Below is a small trained network, with its code and all its weights. Each question gives an input and a target symbol and asks what happens when units are switched off, that is, made to give their printed mean instead of their output.

import numpy as np


def w(rows, s, z=0):
    codes = np.array(rows[::2]) - 128.0
    scale = np.full(codes.shape[1], s)
    scale[-1] = z or s
    return codes * scale


def f(y):
    return y / 2 * (1 + np.tanh(0.7978845608 * (y + 0.044715 * y**3)))


def softmax(a):
    e = np.exp(a - a.max(-1, keepdims=True))
    return e / e.sum(-1, keepdims=True)


def log_softmax(a):
    a = a - a.max(-1, keepdims=True)
    return a - np.log(np.exp(a).sum(-1, keepdims=True))


def net(x, mask):
    ids = ['ΠΩβζτψ'.index(c) for c in x.split()]
    T = len(ids)
    res = E[ids] + P[:T]
    q, k, v = (res @ M[0].T for M in (Q, K, V))
    z = softmax(np.where(np.tri(T) > 0, q @ k.T / 2**0.5, -1e9)) @ v
    res = res + np.where(mask[0], z, O[0][:, -1]) @ O[0][:, :-1]
    y = f(res @ A[0][:, :-1].T + A[0][:, -1])
    res = res + np.where(mask[1:9], y, B[0][:, -1]) @ B[0][:, :-1]
    return log_softmax(res[-1] @ U[:, :-1].T + U[:, -1])


Q, K, V, O, A, B = {}, {}, {}, {}, {}, {}
E = w([
[249,96,122,85,120,124,111,76],'Π',
[161,24,142,153,66,108,89,163],'Ω',
[131,154,124,72,124,123,207,111],'β',
[44,40,159,121,104,126,181,205],'ζ',
[211,95,92,77,204,114,143,70],'τ',
[153,134,168,217,184,184,163,78],'ψ',
],0.018)
P = w([
[192,104,221,9,52,149,101,155],'0',
[146,190,151,148,153,122,78,183],'1',
[155,91,124,196,104,64,194,84],'2',
[90,127,54,84,65,103,50,93],'3',
[149,194,177,167,158,149,93,172],'4',
[161,91,118,217,116,81,201,79],'5',
[26,113,62,114,72,101,74,153],'6',
[137,173,147,176,167,172,80,164],'7',
[151,83,117,217,101,100,216,92],'8',
[32,123,65,115,89,88,90,202],'9',
[118,170,136,181,182,185,70,164],'10',
],0.014)
Q[0] = w([
[182,33,113,186,87,122,253,91],'head 0',
[112,153,160,143,203,172,120,131],'head 0',
],0.0081)
K[0] = w([
[212,60,235,58,49,243,172,121],'head 0',
[57,167,162,162,222,254,18,7],'head 0',
],0.0059)
V[0] = w([
[99,183,94,172,226,150,149,152],'head 0',
[208,148,22,47,152,21,89,1],'head 0',
],0.0057)
O[0] = w([
[162,173,224,170,144,132,202,82,1],'head 0',
[54,115,142,187,208,198,120,3,55],'head 0',
],0.013,0.0052)
A[0] = w([
[195,188,128,118,219,165,71,160,1],'neuron 0',
[65,145,88,211,130,125,114,115,96],'neuron 1',
[130,82,134,158,70,121,39,155,84],'neuron 2',
[160,169,146,26,153,216,156,136,104],'neuron 3',
[186,224,207,114,68,205,1,174,42],'neuron 4',
[171,52,142,164,124,98,245,90,111],'neuron 5',
[179,159,132,74,124,176,94,177,121],'neuron 6',
[80,78,185,40,152,218,77,95,194],'neuron 7',
],0.0097,0.0057)
B[0] = w([
[140,6,161,109,111,114,104,92,158],'neuron 0',
[114,104,148,37,133,147,123,182,164],'neuron 1',
[154,166,124,192,194,85,106,96,249],'neuron 2',
[37,183,91,60,140,155,124,75,153],'neuron 3',
[139,158,89,146,80,181,105,77,198],'neuron 4',
[128,173,173,138,100,56,105,53,175],'neuron 5',
[74,67,192,94,187,118,132,133,205],'neuron 6',
[181,133,177,102,106,157,156,151,202],'neuron 7',
],0.011)
U = w([
[113,92,95,93,69,155,53,180,121],'Π',
[148,164,39,161,146,163,116,204,240],'Ω',
[61,182,85,148,185,94,162,140,253],'β',
[193,130,152,154,192,115,221,253,159],'ζ',
[95,96,177,134,220,70,175,130,4],'τ',
[144,131,161,147,70,77,145,142,78],'ψ',
],0.0065,0.0046)

Each question gives the input, a string of symbols that net reads in full, and the target symbol t.
The units are the heads (2 rows each of Q, K, V and O) and the neurons (one row each of A and B). Each row of codes is followed by its name. A weight is (code - 128) times the scale printed after its matrix; where a second scale follows, it is the last column's (O, A, B and U).
mask holds one flag per unit, heads first, then neurons. A switched-off unit (its flag False) gives its mean, the last column of its rows in O or B, instead of its output. The means were averaged over made-up inputs and are rounded, as every weight is.
A unit's drop is (log p(t) with every unit on - log p(t) with that unit switched off) / (log p(t) with every unit on - log p(t) with every unit switched off).
The circuit of an input: a set's keep is (log p(t) with only the set's units on - log p(t) with every unit switched off) / (log p(t) with every unit on - log p(t) with every unit switched off). Starting from all 9 units, units are removed one at a time, each time the one whose removal leaves the highest keep (on an exact tie, the one counted first), for as long as the keep stays at least 0.8.
units of the circuit, in order: the units of the circuit, biggest drop first
unit that matters most: the unit with the biggest drop
k most important neurons: the k neurons with the biggest drops, biggest first
drop when u is switched off: that unit's drop, to one decimal
input ψ Π ψ, target ψ: unit that matters most : neuron 5
input Ω ζ ψ ψ Π, target Π: units of the circuit, in order : (neuron 4; neuron 0)
input Π τ τ ψ ζ Ω Ω, target Ω: units of the circuit, in order : (neuron 2; neuron 6)
input Π ψ β, target Π: units of the circuit, in order : (head 0; neuron 2; neuron 1)
input ψ ζ ζ, target ψ: units of the circuit, in order : (neuron 5; head 0)
input ψ Ω Ω β Π, target Π: units of the circuit, in order : (neuron 0; neuron 4)
input Ω Ω ψ β τ, target τ: 2 most important neurons : (neuron 0; neuron 4)
input τ ψ ψ ζ ψ Ω ψ τ, target τ: 2 most important neurons : (neuron 0; neuron 6)
input τ ψ ζ ψ τ Ω, target τ: 2 most important neurons : (neuron 4; neuron 5)
input ψ ψ ζ ψ Ω Ω Π Ω ζ ψ, target ζ: 3 most important neurons : (neuron 4; neuron 3; neuron 5)
input ζ ψ β ψ τ β Ω τ β, target ζ: 2 most important neurons : (neuron 4; neuron 6)
input τ ζ Π Ω τ Π ζ β ψ ψ ζ, target ζ: 3 most important neurons : (neuron 4; neuron 3; neuron 5)
input ζ ψ ψ Ω Ω ζ, target ζ: drop when neuron 3 is switched off : 0.1
input ζ Ω ψ τ ζ ζ τ β Ω, target ζ: drop when neuron 6 is switched off : 0.2
input Ω τ Π, target Ω: drop when neuron 2 is switched off : 0.4
input Ω τ ζ ψ ψ β Π ψ Ω ψ ψ, target ψ: most important neuron : (neuron 4)
